Below is a small trained network, with its code and all its weights. Each question gives an input and a class and asks what happens when units are switched off, that is, made to give their printed mean instead of their output.

import numpy as np


def w(rows, s, z=0):
    codes = np.array(rows[::2]) - 128.0
    scale = np.full(codes.shape[1], s)
    scale[-1] = z or s
    return codes * scale


def norm(h):
    return h / np.sqrt((h * h).mean(-1, keepdims=True) + 1e-5)


def f(y):
    return np.maximum(y, 0)


def log_softmax(a):
    a = a - a.max(-1, keepdims=True)
    return a - np.log(np.exp(a).sum(-1, keepdims=True))


def net(x, mask):
    res = np.array(x, float).reshape(1, 3) / 4 @ E
    u = 0
    for l in range(4):
        y = f(norm(res) @ A[l][:, :-1].T + A[l][:, -1])
        res = res + np.where(mask[u : u + 8], y, B[l][:, -1]) @ B[l][:, :-1]
        u += 8
    return log_softmax(norm(res)[-1] @ U[:, :-1].T + U[:, -1])


A, B = {}, {}
E = w([
[140,251,234,96,92,107],'x0',
[101,163,193,47,198,237],'x1',
[115,232,122,117,232,91],'x2',
],0.0018)
A[0] = w([
[111,151,123,168,230,121,75],'0.n0',
[81,77,110,119,117,170,120],'0.n1',
[88,254,172,168,115,127,76],'0.n2',
[91,107,87,150,205,107,7],'0.n3',
[86,89,120,28,231,119,135],'0.n4',
[175,100,105,100,17,35,61],'0.n5',
[223,25,81,175,55,123,24],'0.n6',
[140,216,125,157,162,68,178],'0.n7',
],0.0026,0.0011)
B[0] = w([
[96,137,44,107,133,87,195],'0.n0',
[123,105,170,186,191,164,190],'0.n1',
[122,176,143,163,167,182,219],'0.n2',
[137,122,81,84,108,99,176],'0.n3',
[197,95,153,171,149,52,230],'0.n4',
[211,30,175,132,198,124,234],'0.n5',
[5,204,107,112,148,50,254],'0.n6',
[101,159,214,122,67,214,241],'0.n7',
],0.0026,0.0018)
A[1] = w([
[129,107,151,138,90,60,62],'1.n0',
[137,144,62,67,185,104,19],'1.n1',
[136,109,1,171,119,113,48],'1.n2',
[124,201,135,35,197,109,185],'1.n3',
[117,114,75,129,145,115,2],'1.n4',
[203,110,134,144,154,172,17],'1.n5',
[186,136,124,159,64,111,6],'1.n6',
[133,59,126,143,133,98,108],'1.n7',
],0.0038,0.00093)
B[1] = w([
[238,119,178,142,185,104,192],'1.n0',
[93,19,22,109,101,39,182],'1.n1',
[5,118,122,50,142,194,249],'1.n2',
[60,111,117,190,15,89,254],'1.n3',
[94,100,162,62,109,86,173],'1.n4',
[91,129,197,157,175,130,147],'1.n5',
[215,59,150,147,184,144,165],'1.n6',
[150,241,110,133,134,134,215],'1.n7',
],0.0027,0.0023)
A[2] = w([
[47,90,123,65,84,124,177],'2.n0',
[63,247,209,72,87,146,149],'2.n1',
[100,255,117,100,63,127,64],'2.n2',
[37,59,90,58,165,121,118],'2.n3',
[115,159,142,177,80,50,255],'2.n4',
[80,48,129,85,89,139,141],'2.n5',
[152,97,155,169,65,157,24],'2.n6',
[66,120,56,86,129,124,58],'2.n7',
],0.003,0.0008)
B[2] = w([
[140,136,27,159,147,4,208],'2.n0',
[90,170,83,222,68,123,240],'2.n1',
[71,193,158,180,31,236,191],'2.n2',
[129,132,107,151,185,40,252],'2.n3',
[140,164,223,149,105,254,220],'2.n4',
[126,165,102,104,144,47,201],'2.n5',
[154,139,78,156,152,111,152],'2.n6',
[156,102,58,202,123,80,201],'2.n7',
],0.0029,0.0027)
A[3] = w([
[121,76,56,83,54,112,62],'3.n0',
[169,109,131,65,196,157,219],'3.n1',
[119,42,158,158,156,138,102],'3.n2',
[163,86,176,165,162,151,101],'3.n3',
[102,87,112,157,200,135,172],'3.n4',
[220,146,190,144,108,94,135],'3.n5',
[138,140,156,85,44,193,255],'3.n6',
[253,133,196,123,145,84,60],'3.n7',
],0.004,0.00062)
B[3] = w([
[70,110,72,128,217,96,203],'3.n0',
[105,166,254,77,35,169,161],'3.n1',
[122,187,146,95,117,130,197],'3.n2',
[170,123,186,74,132,121,192],'3.n3',
[86,100,149,79,149,85,249],'3.n4',
[153,49,73,114,112,160,230],'3.n5',
[85,154,69,196,136,72,225],'3.n6',
[186,44,103,139,54,155,223],'3.n7',
],0.0038,0.0021)
U = w([
[64,255,164,211,51,176,157],'0',
[202,199,78,73,206,226,9],'1',
[217,217,69,60,209,226,4],'2',
[90,113,245,14,162,164,124],'3',
[246,44,144,137,57,152,152],'4',
[62,83,41,119,208,29,169],'5',
[213,213,92,66,195,189,12],'6',
],0.011)

Each question gives the input, the list of numbers given to net, and the class t.
The units are the neurons (one row each of A and B). Each row of codes is followed by its name. A weight is (code - 128) times the scale printed after its matrix; where a second scale follows, it is the last column's (A, B and U).
mask holds one flag per neuron, layer by layer. A switched-off neuron (its flag False) gives its mean, the last column of its row in B, instead of its output. The means were averaged over made-up inputs and are rounded, as every weight is.
A unit's drop is (log p(t) with every unit on - log p(t) with that unit switched off) / (log p(t) with every unit on - log p(t) with every unit switched off).
The circuit of an input: a set's keep is (log p(t) with only the set's units on - log p(t) with every unit switched off) / (log p(t) with every unit on - log p(t) with every unit switched off). Starting from the 12 units with the biggest drops (on a tie, the unit counted first), units are removed one at a time, each time the one whose removal leaves the highest keep (on an exact tie, the one counted first), for as long as the keep stays at least 0.8.
circuit, biggest first: the units of the circuit, biggest drop first
most important unit: the unit with the biggest drop
k most important neurons: the k neurons with the biggest drops, biggest first
k most important neurons of layer l: the k neurons of layer l with the biggest drops, biggest first
drop of u: that unit's drop, to one decimal
input [-1,5,8], class 0: circuit, biggest first -> [1.n3 2.n2]
input [6,1,-6], class 4: most important unit -> 0.n6
input [-5,5,-4], class 3: circuit, biggest first -> [1.n3 3.n1 2.n1]
input [-1,8,0], class 5: 3 most important neurons -> [1.n3 0.n5 0.n7]
input [0,-2,2], class 0: 2 most important neurons -> [0.n4 0.n7]
input [-7,6,-1], class 3: 2 most important neurons of layer 0 -> [0.n6 0.n1]
input [-3,6,-7], class 3: 2 most important neurons of layer 1 -> [1.n3 1.n1]
input [-7,8,0], class 3: 3 most important neurons -> [0.n6 3.n1 0.n1]
input [-1,-1,5], class 0: 2 most important neurons -> [0.n7 2.n4]
input [8,-2,-4], class 4: 3 most important neurons -> [0.n6 0.n5 1.n6]
input [3,-6,4], class 4: 2 most important neurons of layer 3 -> [3.n5 3.n7]
input [-7,7,-6], class 3: 2 most important neurons of layer 0 -> [0.n1 0.n0]
input [0,0,2], class 0: drop of 0.n7 -> 1.0
input [-7,8,-5], class 3: drop of 3.n1 -> 0.1
input [0,7,7], class 0: drop of 1.n3 -> 0.2
